[.05,.06,.31,-.08,.15,.16,.03,-.01,.58,-.12,.14,-.10,.02,-.01,-.01,-.04]  V D
[.01,-.02,.30,-.10,.08,.01,.00,-.02,.15,.01,.07,-.05,-.03,.07,.01,-.01]  V D
[.01,-.02,-.18,-.04,-.16,-.02,.01,-.01,-.02,-.05,.03,.02,-.04,-.04,-.09,-.06]  R Y
[.04,.07,-.05,.01,-.07,.00,.00,.01,.04,-.03,-.04,.00,.04,-.04,-.04,-.05]  R Y
[.06,.05,.39,.01,-.01,.02,-.05,-.01,-.07,-.09,.00,-.03,.01,.02,.02,-.03]  V W
[.07,-.01,-.05,-.13,-.04,-.02,.06,-.01,.31,.01,.06,-.01,-.03,.05,-.03,-.05]  V W
[.01,.05,.03,.03,-.09,.04,-.06,.03,-.05,.02,.09,-.03,.01,-.03,-.03,.19]  B M
[-.03,.01,.10,-.12,-.01,-.01,.03,.00,.43,-.01,.07,.02,-.02,.04,.01,.03]  V D
[-.02,.03,.15,-.14,-.06,.04,-.02,-.01,.31,-.02,.11,-.02,-.02,.06,-.03,.06]  V D
[.06,.04,-.26,-.06,-.14,.05,.00,.01,.25,.00,.06,.05,.00,-.06,-.06,-.01]  R Y
[.04,.04,-.22,-.02,-.14,-.01,.01,-.02,-.07,-.05,-.14,-.04,.02,-.02,-.09,-.13]  R Y
[.05,-.02,-.28,-.02,.06,.12,.03,-.03,.53,.00,.10,.02,.03,.00,-.06,-.09]  R Y
[.02,-.02,.04,-.06,.01,-.02,.03,-.02,.01,.03,-.03,-.05,-.02,.08,.02,.00]  V W
[.03,-.11,.15,-.04,.12,.03,.00,.02,.14,.12,.14,-.03,-.06,.10,.02,.07]  V W
[-.05,.03,-.12,-.05,-.06,.01,-.03,.02,.14,.04,.03,.03,.01,.04,-.03,.24]  B M
[-.02,-.12,.04,-.09,.11,.05,.04,-.01,.40,.03,.10,-.04,-.08,.10,.02,.04]  V D
[.03,.09,-.23,-.04,-.07,.04,.00,-.02,.18,-.05,-.01,.00,.03,-.05,-.06,-.12]  R N
[.00,.11,-.01,-.04,-.01,.11,.02,.03,.08,-.05,.02,-.07,.06,-.09,-.03,.09]  B C
[-.06,.03,.04,.05,.03,.06,-.02,.02,-.04,-.04,.03,-.05,.07,-.03,-.05,.16]  B C
[.12,.12,-.10,.00,-.08,.11,-.02,.04,-.06,-.07,-.02,.01,.08,-.13,-.04,-.13]  R N
[.04,.08,-.33,-.08,-.13,-.01,.02,.00,.13,-.09,-.02,-.02,.02,-.09,-.11,-.13]  R Y
[-.04,.07,.04,-.03,-.02,.02,.00,.01,-.04,.00,-.02,-.03,.03,-.01,.01,.12]  B C
[-.02,.00,.10,.08,.04,.07,.00,.00,-.15,-.06,-.04,-.03,.01,.00,.01,.04]  B C
[.03,.02,-.22,-.01,-.11,.02,.00,.02,.14,.05,.11,.01,.01,-.02,-.08,.03]  R N
[.07,.11,.08,-.12,-.02,.14,.03,.01,.67,-.11,.12,.00,.06,-.01,-.07,.01]  V W
[-.05,.01,-.18,-.03,-.07,.03,.02,.01,.21,-.05,.00,.01,.02,-.05,-.06,.08]  B M
[-.08,.11,-.26,-.05,-.21,-.03,.01,-.02,-.26,.02,-.05,-.06,.01,-.01,-.05,.19]  B C
[-.01,.01,-.02,.06,.06,.05,.00,.03,.08,.00,-.01,.01,.02,-.01,-.01,.08]  B M

[-.05,.01,-.01,-.09,-.16,-.15,.14,.08,-.12,.15,-.01,-.01,-.06,-.01,.05,.07]  Z <80>
[.02,-.02,-.19,.03,-.02,-.13,.05,.11,-.02,-.02,.02,-.07,.02,.07,.04,.02]  U <106>
[.03,.06,-.02,.02,-.27,.42,.00,.08,-.01,-.01,.00,-.08,-.07,.02,.00,-.04]  X <114>
[.03,.02,-.07,-.09,.24,.24,.07,.10,.09,-.40,.03,.11,-.04,.00,.00,.04]  E <98>
[-.04,.04,.04,.02,-.20,-.02,-.03,.00,.01,.09,-.01,-.06,-.06,-.04,.04,-.06]  X <91>
[-.03,.00,-.15,.00,-.26,.18,.02,.20,.02,.03,.01,-.09,-.03,-.03,.06,.03]  U <89>
[-.02,-.01,.12,.00,-.05,.26,.01,-.01,.00,-.12,.02,.48,.02,-.02,.05,.02]  U <99>
[-.07,.15,-.07,-.06,-.07,.31,.07,.10,.04,-.03,.00,-.12,-.12,-.01,.01,.00]  E <98>
[-.06,-.01,-.03,-.02,.01,.15,.03,.13,.04,-.33,.03,.05,.02,.01,.09,.03]  U <106>
[-.12,-.07,.00,-.01,-.11,.05,-.01,.11,.08,-.12,.03,.03,-.03,.01,.03,-.04]  U <99>
[-.04,.01,-.08,.03,-.05,-.05,-.03,.02,-.03,-.02,-.04,.06,.05,-.02,.06,-.02]  U <106>
[-.05,.01,-.14,.03,.03,.34,.08,-.03,.03,-.08,.11,.02,-.05,.00,.05,-.01]  E <98>
[.00,.02,-.01,.08,-.26,.35,-.01,.08,-.01,-.10,.01,-.10,-.07,-.02,.06,-.07]  X <114>
[.11,-.03,-.12,.04,.39,-.15,-.05,-.03,.01,-.35,.07,.12,.08,-.01,-.01,-.04]  U <106>
[-.06,.00,-.04,.02,-.38,.28,-.01,.06,.00,-.05,.01,-.07,-.12,-.02,.04,.00]  X <114>
[-.08,.05,-.17,.03,-.13,.39,.04,.04,.01,-.03,.04,.03,-.08,-.03,.03,-.02]  E <98>
[-.08,.03,.02,-.06,.01,.07,.00,.12,.02,-.26,.03,.05,.00,.00,.08,-.01]  E <98>
[-.02,.00,-.06,-.05,-.02,-.08,.05,.02,.03,.01,.04,.15,-.06,-.01,.03,-.02]  E <98>
[-.05,-.04,.03,.01,-.07,-.04,-.05,.36,.01,-.19,-.02,.02,.03,.00,-.02,.02]  U <106>
[.00,.01,-.16,.00,.01,.08,.03,-.02,.02,.16,-.05,.03,-.06,.01,-.03,-.04]  E <83>
[-.03,-.02,-.20,.03,-.09,.18,.00,.18,.04,-.12,.01,.02,.01,-.03,.03,.07]  U <106>
[-.01,.01,.08,-.03,-.08,.13,.01,.12,.02,-.30,.07,-.03,-.08,.05,.05,.01]  X <101>
[.02,.03,.04,-.03,.17,-.17,.01,.05,-.04,-.12,.00,.07,-.03,.21,-.02,.00]  U <106>
[.06,.03,-.12,.02,-.30,.57,.00,.16,.04,-.15,.03,-.03,-.10,.03,.05,-.03]  X <114>
[-.04,.00,-.17,.01,-.02,.09,.08,.05,.02,.03,.03,.08,.02,-.06,.02,.04]  E <96>

[.03,.02,-.04,-.02,-.03,.08,-.06,-.01,.00,-.03,.01,-.04,-.07,.09,-.07,-.05]  Q (14)
[.11,-.06,.02,-.01,-.03,.00,.05,.07,-.04,.05,.03,.02,.08,.12,.01,.00]  J (30)
[-.01,-.07,.05,.06,-.02,-.07,-.01,.00,.02,.09,-.10,-.07,.07,.08,.05,.02]  T (24)
[.06,-.06,-.03,.01,-.06,.01,.05,.00,.00,-.02,-.03,-.02,-.02,-.01,.07,.07]  J (36)
[.03,.02,-.12,-.04,.01,.16,.10,.01,-.03,-.05,.00,.02,-.13,-.03,-.07,-.02]  Q (14)
[-.10,-.07,.07,.00,.04,-.03,-.12,.00,.06,.05,.00,-.03,-.03,-.05,.06,.05]  T (24)
[.03,.03,-.02,-.05,.06,.05,.02,.05,.03,-.09,.01,.07,-.11,.13,-.03,.04]  Q (35)
[-.01,-.01,.05,.05,-.11,-.01,.11,.00,.02,-.02,-.01,-.01,.12,-.08,-.06,.06]  P (29)
[.03,.01,.00,-.04,-.01,-.04,-.02,.02,.02,-.04,.00,-.03,-.05,.15,-.06,.00]  Q (35)
[.07,.01,.11,-.05,.14,-.02,.03,.03,.03,-.16,.02,.09,-.06,.23,-.17,.05]  Q (35)
[-.06,-.05,.04,.06,.04,-.03,-.02,-.13,-.10,.06,-.03,-.08,.05,.03,.03,-.01]  T (24)
[.03,.00,-.03,.00,-.07,.02,.04,.01,-.06,-.01,.01,.07,-.02,-.01,.07,.05]  J (36)
[.06,-.02,-.06,-.04,-.04,.04,-.02,.00,.04,-.05,.01,.02,-.16,.21,-.08,.01]  Q (35)
[.02,-.03,.00,.00,-.10,-.08,-.10,-.02,.04,-.01,.00,-.07,-.07,.13,-.03,-.08]  T (25)
[.04,.04,-.04,-.05,-.01,.01,.01,.03,.02,-.07,-.01,-.01,-.15,.05,-.05,.06]  Q (35)
[-.12,.08,-.06,.01,-.13,.07,-.01,-.10,-.10,-.06,.00,.03,-.04,-.18,-.04,.03]  P (16)
[.05,-.04,.05,.00,-.08,-.02,.10,.05,-.01,.03,-.02,.13,.09,.07,.05,-.02]  J (30)
[.08,.02,-.06,-.07,.16,.02,-.05,.03,.03,-.07,.02,.00,-.15,.24,-.09,.02]  Q (35)
[-.04,.04,.01,.09,.06,.09,.07,-.08,.00,-.09,.00,.06,.02,-.14,-.09,.01]  P (29)
[-.04,.04,.00,.03,.20,.04,-.03,-.01,.04,-.03,-.02,-.08,-.07,.08,-.11,.15]  Q (14)
[-.06,-.01,-.02,.04,.01,-.04,.02,-.04,.02,.00,-.05,.00,-.05,-.04,-.03,.02]  P (16)
